Each row has a name. After each piece below comes the name of the row it's from, unless a question asks for something else. Each question is about the rows just above it.

Toso: [118  85 122 117 167 101 108 142 149]
tid: [108 129 131 117 108  92 113  83  87]
tisin: [ 90  88 120  94 108 135 142 152 137]
zizo: [108 129 131 117 108  91 113  83  87]
Loru: [118  85 122 117 108  91 113  83 127]
boga: [146 157 127 175  99  84  77 103  87]
kod: [167  76 145 148 113 175 124  86 165]
bido: [131 174  89 162 170 180 173  93 149]
zizo without one entry, shuffled: [117  83  87 108  91 108 113 131]. Gone: | [129]
Which value is in both tid and boga? | [87]
Shift each entry of [127 175  99] by -1 times 1: | [126 174  98]
Shift each entry of [146] by +1 times 1: | [147]
Loru without one entry, shuffled: [ 91 108 127 118  83 122  85 117]. Gone: | [113]

Mase: [119 153 117 130 125 134 130 124 119 101]
Vosaf: [126 139 152 153 128 115 149 134 148  98]
Nazu: [103 113 118 123 105 110 135 115 115 108]
rurev: [134 124 156 123 131  99 132 125 136 122]
popur: [107 103 111 116 111 105 129 102 118 115]
bag: [143 104 113 131 136 126 119 100 148 120]
Dipez: [146 107 125 133 141 119 118 102 150 117]
Dogi: [132 130 119  88 111 165 133 152 110 184]
tabuk: [162 107 115 154 150 161 153 126 152 134]
tun: [132 160 145 131 138 142 130 128 138 120]
Shuffled tabuk with one entry gone: [134 152 126 107 161 153 150 154 115], missing | [162]
[141 119 146 102 117 125 118 107 133 150] is which row reordered? | Dipez
popur without one entry, shuffled: [111 105 115 102 116 103 107 111 118]. Gone: | [129]
Shift each entry of [152] by +1 times 1: | [153]
Shuffled Vosaf with one entry gone: [128 148 152 126 134 149 139 115 153], missing | [98]

Lak: [138 111 123 103 125 117 133 114 120 161 136 110 116 130 129 121 135 134
 128 144 116 158 109 149 117 155 162 112 119 139  91 117 135 151]
Zuno: [148 173 104 113 117 116  84 118 110 139 122 124 133 141 120 110 127 147
 109  61 130 128 146 152 127 139 166 110 102 129  78 115 123  98]
zano: [134 151 120 129 125 129 109 129 120 122 124 132 135 132 125 122 125 133
 120  96 131 115 142 129 131 126 132 124 120 125 117 128 122 109]
Fidu: [113 126 141 149 135 140 138 140 140 101 125 142 139 126 131 140 123 114
 134 137 137 105 139 103 137 103  89 145 144 119 172 140 122 118]
Neke: [113 126 141 149 135 140 138 140 140 101 125 142 139 154 131 140 123 114
 134 137 137 105 139 103 137 103  89 145 115 133  96 121 130 136]
seno: [131  85 135 108 131 125 156 116 130 158 138 112 109 120 135 126 136 127
 137 183 112 164  97 136 117 151 151 119 135 140 111 124 141 172]
tas: [125 160 120 144 126 131 105 134 129 105 118 138 140 135 123 127 121 131
 119  84 139 102 152 123 137 111 111 134 122 119 138 134 120  98]
Nomu: [142 165 105  76 117 114  86 114 110 142 125 119 127 141 118 111 128 147
 108  72 128 130 142 154 125 142 165 110 103 131  77 116 123 109]
non: [118  94 144 131 136 135 160 134 140 127 133 129 121 118 134 141 131 115
 144 176 125 137 111 113 127 126 111 138 145 129 153 155 135 154]
[131  85 135 108 131 125 156 116 130 158 138 112 109 120 135 126 136 127
 137 183 112 164  97 136 117 151 151 119 135 140 111 124 141 172] | seno
Shuffled Nomu with one entry gone: [103 142 125 123 118 128 114 108 131 165  72 125 142 116 127 130 141 111
  76 128 119 110 110 142 109 147 165 154 105 142 117 114  86], missing | [77]
Shuffled Nomu with one entry gone: [128  76 118 114 116  86  72 123 154 105 142  77 111 125 117 165 114 110
 142 128 142 165 130 119 103 108 109 127 147 142 125 110 131], missing | [141]

